[.01, .08, .24, .04, .20, .41] Out: .24
[.10, -.45, .37, -.19, -.30, -.03, -.28] Out: .37
[.18, .07, -.20, -.49, -.52, -.41] Out: -.20
[.18, -.43, .04, .00] Out: .04
[-.55, -.08, .55, -.32, .54] Out: .55
[.05, .05, -.41, -.04] Out: -.41
[-.36, .25, -.32, -.11, -.35, -.45, .05] Out: -.32
[-.05, -.11, -.04, .31, .28, .00, .42] Out: -.04
---
.21, .02, .04, -.50, .11, .11, .16 -> .16

.34, .33, .37, -.27, .52 -> .37

.10, .47, -.20, -.18, -.01, .44 -> .44

.04, .11, -.14, -.16, .54
.27, .17, -.07, -.09, -.10
.56, .06, -.17, .05, -.38
-> .54

.30, .40, -.36, -.50, .49, -.43 -> .40

-.20, .30, -.30, .22, -.51 -> .22

.04, -.26, -.13, -.05, .01
.13, -.04, -.08, -.12, .03
-.49, -.03, -.05, -.03, .01
-> .04

.16, -.23, -.28, -.43 -> -.23

.28, .50, .27, -.20, -.27, -.22 -> .28
---
[-184  137 -662 -429  261  768] result: -184, 768

[[ 12 198  72  92]
 [221 108 174 168]
 [ 61  92  26  53]] result: 12, 53

[[19 54 88 16]
 [26 23 50 71]] result: 19, 71

[[5 4 6 5 8]
 [5 1 2 5 6]
 [4 5 4 6 7]] result: 5, 7

[[6088 7766 8381 6762 6007 6738]
 [3458 3006 3330 6616 5058 8368]
 [6360 3019 8459 5110 6583 6415]] result: 6088, 6415

[[ 36 -32  47  28]
 [  2  23   7  47]] result: 36, 47
---
[-18.7   4.1  -0.7  18.6  10.6] | 18.6, -18.7

[ 0.110 -0.071 -0.077  0.064 -0.022  0.203 -0.164] | 0.203, -0.164

[[ 17.9  15.8 -20.8  -1.0  -6.3  20.0  -5.8]
 [  3.8  10.1  -1.6  13.9 -11.2  -7.9  15.9]
 [ -0.5  -0.8   8.5  14.5  14.5  22.7  21.4]] | 22.7, -20.8

[ 0.09  0.05 -0.13  0.05] | 0.09, -0.13

[ 1.565 -0.552  1.298 -1.101 -1.136 -1.858  0.302] | 1.565, -1.858

[  69.36   92.95 -143.68   90.06  128.13] | 128.13, -143.68
---
[[  4  19  10  14   7 -11  11  -4  12   3 -21 -14  12   3  -6   8]
 [  2  21  10  17   4  -4  14   2   7  -1 -25 -13   7   5   3   4]
 [ -5  -8   1   9  -3   1 -13  -9  -6  -2   4  -4  -2   5 -14  -6]
 [  4   3   1  12   4  -2 -18  -9   3   3  -5  -2   0   8 -11  -4]
 [ -4   1  -1  17   2  -3 -11 -12   4  10  -7 -11  10  10 -11   7]
 [  5   3  -4  17   4 -10 -17  -8   7   4  -8 -12   3  13 -20   8]
 [  3 -12   2   1  -9   9 -13  -4 -10  -7   7   5 -10  -3 -10  -9]
 [  2  -2   3   9   2  -2 -11 -13   5   9  -5  -7  11   9 -18   1]
 [ -3  36  19  11   2   2  40   4  11  -6 -37 -11 -10  -7   9   3]
 [  4  -7  -2  16   4   0 -14 -11   1   2  -6  -7   6   5 -17  -3]] yields 4

[[ 57 126 103 149 163 170 178 120 145  59]
 [ 37  37 151 126  93  83  87  98 132 134]
 [ 40 125  99 111 201 176 182 132 173 117]
 [ 72  74 176  63 143 133  82  48 143 110]
 [ 83 121 101 116 180  91 130  65 120 127]
 [109  45 106 104  91  73   2  87 152 153]
 [138  59 167  78 188  74 123 111 115  99]
 [ 85  76 120 120 134 119 106 111 225 154]] yields 57

[[  83  120 -391  321  -18   70   51   64  -10  247 -364  163 -267]
 [  83   33  230  322 -348   70  172   64  -27  247 -317  163 -267]
 [  83   33   -2  321  760   70   51   64  -10  247 -317  163 -267]
 [  83   33   -2  321  294   70   51   64  -10  247 -317  163 -310]
 [  83   33   -2  321  644   70   51   64  -10  247 -401  163 -267]
 [  83  277   -2  358  -18   70   51   64  -10  247 -317 -163 -267]
 [  83   33 -318  321 -667   70   51   64  -10  247 -317  163 -267]
 [ -75   33   -2 -531  207   70 -158   64  -10   98  -21  163 -192]
 [  83  -31 -103  321  -18   70   51   64 -194  247 -317  337 -137]] yields 83

[[ 280   94   63   86   48  338  262]
 [-241 -354  209  388   33  367  455]
 [ 399 -165 -164  298 -126   67 -419]
 [ 120  329 -208  -45  138 -416   32]
 [-267  495 -397   55  252  313 -389]
 [ 279  280 -329  140   26  563 -416]
 [-177  301 -511  406 -374  118 -478]
 [ -87  122  174 -368 -161  -96  174]
 [ 332  -88 -170  121  295 -297  -61]] yields 280

[[4 6 1 0 4 5 6 7 5 6 4 5 3 5 2]
 [2 2 2 2 3 3 3 5 2 3 4 5 4 6 2]
 [3 4 3 4 4 5 5 5 3 5 5 4 3 3 4]
 [2 3 5 8 6 4 4 3 3 3 5 3 5 2 5]
 [6 8 3 2 5 6 6 6 7 6 4 5 3 3 4]
 [3 4 5 7 5 5 5 3 2 5 5 2 3 0 6]
 [3 7 4 4 7 3 3 4 2 6 2 2 4 7 4]
 [6 3 5 3 3 3 2 3 7 2 3 5 5 5 3]
 [6 4 4 3 2 5 5 4 4 5 4 4 3 2 5]] yields 4

[[ 557  865 -101 -540  810 -797 -106 -392  283   23 -145 -335  536  -17
  -180]
 [ 356  654   81 -583  606 -624 -338 -496  351   41  -65 -216  377  133
  -266]
 [ 305  592  238 -457  574 -420 -503 -540  374   29  141 -330  366   36
  -283]
 [ 464  757  272 -422  708 -682 -205 -585  190   79 -103 -451  283   -7
  -396]
 [ 522  950  170 -357  884 -705  -50 -473  348  -37  -12 -449  401  -29
  -283]] yields 557

[[ 12  -3 -11  12  13  30   4   6]
 [-20  -9  31  -8  -3 -30  10   0]
 [ 14  13 -10  10  17  -4   4   8]
 [-23   4 -23  37  28  12  11 -20]
 [ 18  15  -2  23  29   1  21  -8]
 [ 44  38  28  21   3  21  -8  15]
 [ 41 -12  19 -15 -26   9  16  -6]
 [ -6   2  -6 -12  -7  -2  27  21]
 [  8 -23 -13  13  15  28   2  -3]
 [ 18  -5  -1  -1 -16 -17  28  -2]] yields 12

[[497 528 636 670 576 488 419 653 619 373 501]
 [605 404 861 591 322 632 415 840 514 821 163]
 [533 434 896 574 305 697 368 792 653 662 126]
 [583 636 355 545 836 434 626 264 675 364 770]
 [491 685 433 468 783 693 686 210 721 360 845]
 [479 692 524 555 780 563 624 293 790 395 821]
 [586 452 544 632 385 397 475 827 319 642 416]
 [542 584 555 391 573 809 707 269 772 484 383]
 [593 476 667 620 546 543 484 658 529 607 425]
 [507 526 700 638 542 551 362 686 603 465 540]
 [631 431 559 711 612 345 358 741 433 453 456]] yields 497
